In the rows, 128 means zero.
Facts:
{j105,j3,j378,j525,j56,j644,j831,j859} κ j52
{j116,j15,j187,j61,j706,j914} κ j660
{j119,j533,j664,j694,j949} κ j670
{j124,j845} κ j896
{j127,j210,j289,j430,j552,j907} κ j843
{j14,j206,j415,j968,j989} κ j664
{j153,j295,j529,j797,j896,j934} κ j611
{j155,j781,j798} κ j949
{j159,j268,j76,j839,j966} κ j15
{j16,j319,j655,j909} κ j928
{j186,j524,j626,j684,j910,j928} κ j328
{j188,j57,j83} κ j587
{j202,j369,j52,j66,j734,j952} κ j820
{j223,j294,j393,j891} κ j626
{j247,j690,j970} κ j914
{j256,j421,j426,j438,j790,j895} κ j585
{j273,j409,j43,j929} κ j706
{j281,j568,j70} κ j875
{j321,j847} κ j438
{j339,j787,j899} κ j116
{j350,j396,j572,j789,j792,j944} κ j187
{j359,j473,j939} κ j809
{j382,j587,j656,j753,j878} κ j509
{j388,j429,j45,j617,j994} κ j684
{j402,j471,j614,j869,j911} κ j202
{j461,j497,j505,j814} κ j267
{j476,j81,j82} κ j994
{j48} κ j210
{j489,j809,j843,j925,j943} κ j469
{j522,j633,j738,j888,j991} κ j66
{j527,j565,j817,j902} κ j429
{j58,j748} κ j694
{j716,j795,j854} κ j369
{j985} κ j533
{j105,j116,j124,j127,j153,j159,j188,j223,j267,j3,j319,j328,j359,j378,j393,j396,j409,j415,j421,j426,j438,j469,j471,j476,j509,j52,j524,j525,j527,j565,j568,j57,j572,j58,j585,j587,j611,j614,j617,j626,j633,j664,j690,j694,j706,j738,j753,j76,j781,j790,j792,j797,j81,j814,j817,j82,j83,j831,j839,j843,j859,j869,j875,j888,j895,j899,j911,j914,j928,j934,j939,j944,j949,j966,j968,j989} ω 744
{j119,j16,j186,j187,j202,j210,j247,j273,j281,j289,j294,j295,j321,j339,j388,j402,j45,j461,j473,j48,j505,j533,j56,j655,j656,j66,j660,j734,j787,j789,j795,j798,j809,j845,j878,j907,j910,j952,j985,j991,j994} ω 540
{j14,j15,j155,j206,j256,j268,j350,j369,j382,j429,j43,j430,j489,j497,j522,j529,j552,j61,j644,j670,j684,j70,j716,j748,j820,j847,j854,j891,j896,j902,j909,j925,j929,j943,j970} ω 290
γ j533 <- j105,j734
γ j82 <- j153,j471
γ j187 <- j188,j70,j943
γ j565 <- j206,j247,j839
γ j119 <- j268,j854
γ j656 <- j294,j382
γ j795 <- j295,j895
γ j202 <- j3,j690
γ j626 <- j319,j910
γ j875 <- j402,j859
γ j393 <- j430,j929
γ j16 <- j461
γ j734 <- j476,j525
γ j694 <- j568
γ j359 <- j614,j845
γ j587 <- j76,j968
γ j820 <- j781
γ j469 <- j787
γ j522 <- j790
γ j706 <- j795
γ j267 <- j798,j814
γ j611 <- j83
γ j48 <- j888
γ j949 <- j899,j939
γ j429 <- j911
γ j684 <- j944
γ j572 <- j970
γ j660 <- j985
[j105,j124,j127,j14,j153,j159,j16,j186,j188,j206,j223,j247,j268,j273,j289,j295,j3,j319,j321,j339,j350,j359,j382,j388,j396,j402,j415,j421,j43,j430,j461,j471,j473,j476,j48,j489,j505,j522,j524,j527,j529,j56,j565,j568,j57,j572,j61,j614,j617,j644,j655,j656,j690,j70,j734,j738,j748,j76,j781,j787,j789,j795,j797,j81,j814,j82,j83,j831,j839,j845,j847,j854,j859,j869,j888,j891,j895,j899,j902,j909,j910,j929,j939,j943,j952,j970,j985] Θ 76
[j119,j155,j256,j281,j294,j378,j393,j409,j426,j45,j497,j525,j552,j58,j633,j716,j753,j790,j792,j798,j817,j878,j907,j911,j925,j934,j944,j966,j968,j989,j991] Θ 428

Known rows:
[158 181 149 122 121 140 137 140 126 114 123 127 164 117 163 114 146  87
  71 140 142 117 151 144 119 128 121]: j684
[140 162 137 106 123 124 131 151 112 139 132 136 141 126 149 134 155 103
 107 126 150 102 136 154 144 105 147]: j15
[144 147 137 118 124 145 128 133 112 140 139 128 138 128 132 137 122 115
  87 128 117 147 131 120 148 129 129]: j14
[143 149 138 118 125 151 130 134 114 128 136 131 141 128 128 135 122 120
  94 127 122 141 132 125 145 132 135]: j529
[151 127 139 115 129 165 125 142 118 102 138 130 146 130 116 124 118 128
 112 127 120 141 138 115 142 159 150]: j644
[143 151 125 155 128 118 149 118 128 113 131 126 149 122 114 126 122 120
 119 148 141 139 134 128 119 123 137]: j45
[147 116 129 132 121  82 129 140 106 169 135 118 144 128 136 121 144  95
  97 148 139 138 133 126 125 109 124]: j210
[143 135 122 154 126 109 137 131 121 154 141 120 132 125 117 135 127 113
 123 151 129 156 125 107 135 118 139]: j907
[147 104 130 133 126 127 128 137 108 122 131 124 151 126 101 116 117 133
 122 150 132 157 128 113 131 156 145]: j952
[152 153 139 131 124 122 125 153 122 150 124 128 149 111 164 106 156  93
 120 147 134 122 133 120 119 139 116]: j611
[128 117 121 128 130 122 129 124 108 135 136 139 128 129 116 127 121 130
 140 115 120 122 122 123 137 126 123]: j153
[134 148 130 120 126 108 129 149 113 150 126 139 139 119 152 120 158 108
 143 130 148  98 127 143 129 115 131]: j116
[152 113 132 124 133 123 121 153 122 123 132 132 146 125 141 104 148 108
 148 130 133 107 140 121 116 147 135]: j52
[129 118 122 127 130 123 129 124 109 138 136 138 129 129 119 127 122 130
 138 116 120 124 122 122 135 127 122]: j83
[132 136 116 143 135 122 136 126 127 133 143 138 119 129 122 134 130 123
 162 116 122 113 125 117 134 115 137]: j790
[136  97 123 125 134 135 124 132 113 112 137 139 133 132 106 117 119 137
 157 114 119 121 128 115 134 149 136]: j471
[127 150 131 125 125 135 130 138 109 140 125 142 137 115 130 127 133 133
 144 133 135 126 115 129 140 134 132]: j159
[154 252 121 188 119 194 132 109  96 168  91 124 164 114  91  95 151  90
  92 138 131 147 122 125 106 161 121]: j565

Rows:
No name comes twice in this set of rows, the named rows included.
[149 150 140 144 119 131 138 128 113 125 119 121 166 111 121 113 119 120
  89 166 138 166 129 120 122 155 122]  j16
[132  56 150  80 124  98 136 143 130  73 160 138 126 122 163 144  92 133
 104 125 115 128 142 119 174 126 119]  j943
[132  58 151  79 124 102 137 144 131  63 157 140 130 121 161 141  93 138
 110 124 120 123 143 124 173 128 124]  j70
[149 132 125 145 137 149 130 143 138 108 139 133 134 122 122 117 131 125
 172 131 121 126 131 100 127 156 148]  j378
[117 189  95 160 126 152 127 107  74 187 114 142 121 143  56 129 151 117
 148  94 137 106 107 150 141 107 153]  j839
[158 161 134 160 121 130 137 145 128 146 129 114 148 108 132 120 135 103
 113 176 132 172 127  99 133 146 138]  j119
[131 111 122 134 124 105 140 112 101 123 131 130 145 132  95 127 112 133
 110 131 136 137 129 137 130 121 131]  j910
[138  81 122 130 128 117 129 129 103 113 137 128 142 137  85 121 112 139
 135 132 131 142 129 120 136 144 151]  j402
[147 136 133 135 122  93 142 126 114 124 123 124 163 124 132 111 138 102
  94 145 153 119 143 149 107 116 122]  j994
[131 102 122 131 125 105 134 122  99 138 135 129 138 134  97 130 115 133
 118 134 133 144 124 128 138 123 137]  j461
[159 184 150 123 121 139 139 138 127 110 122 127 166 116 164 114 145  87
  69 140 143 116 151 146 117 129 120]  j429

Now the same nodes, written a new way:
Known rows:
[167 154 122 178 121 126 145 168 172 142 123 136 120 135 151  93 197 100
 136 131 134 146 168  74  98 134 115 140 137 148 126 125 127 178 115 133
  74 157 121 144  72 122 120]: j15
[168 128  98 158 104 114 120 153 170 128 134 127  92 125 150  98 185  92
 131 127 156 149 174  90 108 133 122 127 130 157 131 149 120 152 101 115
  82 161 107 151 108 141 126]: j409
[152 146  72 191 128 156 149 167 188 151 174 145  85 144 164 111 232  86
 158 147 146 175 189  62  67 126 121 155 156 186  84 150 146 185 112 135
  65 146 117 121  79 106  95]: j820
[160 139  59 153  85 166 137 150 178 153 166 145  75 173 168 122 221 107
 173 161 154 157 184  93  96 122 115 156 176 170 107 145 118 144  94 116
 105 154 100 152 114 134 113]: j16
[190 129  95 152  99 134 123 143 157 144 128 147  84 131 149 107 188  95
 148 143 137 146 164 103 110 122 117 150 132 155 118 138 131 146 105 123
  86 178 109 149 113 138 124]: j655
[192 137 136 152  97 125 111 131 167 125  65 107  75 113 129  56 185 117
 134 128 188 109 152  90 115 153 107 119  94 129 153 122 112 131  55 142
 108 183 126 203 124 122 152]: j911
[192 155 107 172 124 148 137 158 170 138 120 134 104 131 152  89 214  94
 139 138 134 136 142  76  90 122 121 145 138 146 113 145 133 181 116 132
  89 173 116 131  99 130 133]: j809
[154 136  96 173 121 149 162 179 183 146 147 145 117 171 146 118 223  77
 136 147 130 144 175  76  97 119 124 157 159 164 123 162 128 183 129 128
  62 149 106 127  85 119 113]: j187
[142 128  86 176 132 161 136 172 174 141 148 155  95 147 161 129 223  68
 153 144 133 159 179  57  81 136 131 156 147 172 103 170 140 181 136 123
  76 159  77 135  85 118 131]: j626
[175 133  93 159 105 122 112 147 167 131 133 128  85 121 151  91 191  91
 134 127 158 152 165  84 100 133 126 126 127 159 122 152 123 152 101 115
  88 167 102 144 115 143 131]: j58
[195 143 146 156  93 112 114 129 148 143  72 137  99 125 124  66 171 112
 131 128 159 127 156  95 119 142 110 134  95 132 157 101 116 127  81 136
  83 186 123 177 104 128 140]: j970
[172 127  97 155 106 131 111 142 157 130 128 146  79 122 159 112 185  95
 145 136 147 153 174  90 102 132 120 145 127 157 127 139 132 144 103 117
  88 175 101 153 105 138 134]: j81
[189 127  95 152 100 135 122 145 157 144 128 150  83 129 150 110 186  94
 152 144 133 145 166 104 111 123 117 151 132 155 116 138 132 146 107 122
  88 179 105 153 112 136 125]: j388
[174 124  92 162 108 122 118 146 172 128 135 126  75 114 148  94 191  90
 136 130 164 151 175  88  99 134 123 129 121 165 120 152 132 151  91 123
  80 166 114 151 114 131 122]: j378
[176 159 108 175 130 146 123 154 169 126 120 132  99 124 162  90 214  95
 132 131 144 146 147  59  79 130 126 137 133 147 122 147 132 178 115 125
  92 171 109 129  93 134 146]: j843
[206 140 111 157 118  96  98 134 145 111 122 135  85  73 167  99 156 102
 121 117 127 158 153 102 103 119 119 130 111 144 129 125 146 155 107 112
  84 187 132 127 101 159 134]: j781
[171 149 110 174 130 142 129 159 172 125 120 132  98 122 160  98 208  93
 135 133 142 143 158  66  86 133 121 140 132 148 122 145 137 179 112 129
  88 168 113 143  88 127 139]: j585
[216 143 130 146  92 119 116 137 163 134  74 111  87 103 138  62 171 124
 148 130 157 107 140 111 129 144 100 121 110 122 131 115 112 141  70 136
 123 188 128 201 124 136 145]: j294

Rows:
No name comes twice in this set of rows, the named rows included.
[150 153  56 182 135 151 136 173 183 128 197 143  94 132 196 133 225  85
 147 139 125 186 177  60  64 114 131 146 178 180  86 169 147 199 138 106
  82 146 104  93  79 143 112]  j694
[207 157 148 154  88 125 105 117 147 145  58 130  90 124 127  49 180 126
 138 130 172 121 140  89 112 146 108 129  93 123 155  92 109 122  67 139
 105 194 124 186 116 130 153]  j430
[149 144  72 180 125 158 141 178 178 156 176 159  97 139 179 132 215  87
 180 147 118 175 187  65  81 136 120 155 168 177  69 147 138 189 139 120
  89 151  83 137  72 120 109]  j684
[136 146  84 176 124 150 150 178 189 129 162 136 106 159 174 126 223  91
 141 143 141 159 186  66  83 127 121 148 170 165 122 157 129 185 119 118
  80 139 108 131  75 127 118]  j706
[179 151 113 185 129 140 137 156 174 143 123 136  93 118 149  86 208  96
 145 135 145 149 166  70  83 136 115 145 123 160 106 130 142 178 103 144
  74 167 128 144  82 108 116]  j369
[207 138  96 160 124  84  99 140 146 105 150 136  83  54 186 115 144 103
 123 113 110 173 161 111 103 111 118 130 122 152 113 128 158 168 117 104
  81 182 140 113  92 168 119]  j568
[208 131 116 160 119  90 104 139 159 111 111 114  78  63 154  80 156 103
 123 113 147 143 157 105 110 133 114 118  98 144 124 131 142 158  87 125
  88 183 140 155 109 142 129]  j525
[161 145  79 150  75 176 137 140 180 157 130 136  76 194 148  97 233 115
 167 163 180 135 175  86  98 131 112 155 163 157 133 137 102 129  71 128
 109 158 103 173 124 124 127]  j656
[130 128  90 154  84 166 134 146 176 149 127 146  83 203 138 109 232  92
 147 157 186 143 192  70  96 138 124 155 149 166 156 151 103 125  84 122
  81 151  84 166 112 119 134]  j572
[190 142 105 177 132 147 144 158 178 136 122 130  88 121 148  93 213  91
 141 141 140 135 157  83  90 124 115 151 128 156 109 146 147 181 101 146
  78 170 135 143  96 110 119]  j66
[172 139 107 181 138 144 135 156 178 122 122 128  79 111 156  97 211  91
 136 136 152 143 169  69  80 134 117 146 120 159 118 147 152 178  95 143
  77 167 132 147  88 108 125]  j52
[198 132 108 158 118  77 110 152 158 108 135 120  96  66 167  98 147 101
 118 108 126 155 162 110 116 124 117 116 118 146 123 134 138 167 109 109
  83 173 134 136  97 160 122]  j944
[167 154  79 175 119 168 148 167 184 147 154 139  99 162 163 107 236  92
 153 150 140 149 160  68  79 120 123 152 166 163 101 158 129 183 118 127
  90 156 106 125  97 126 120]  j533

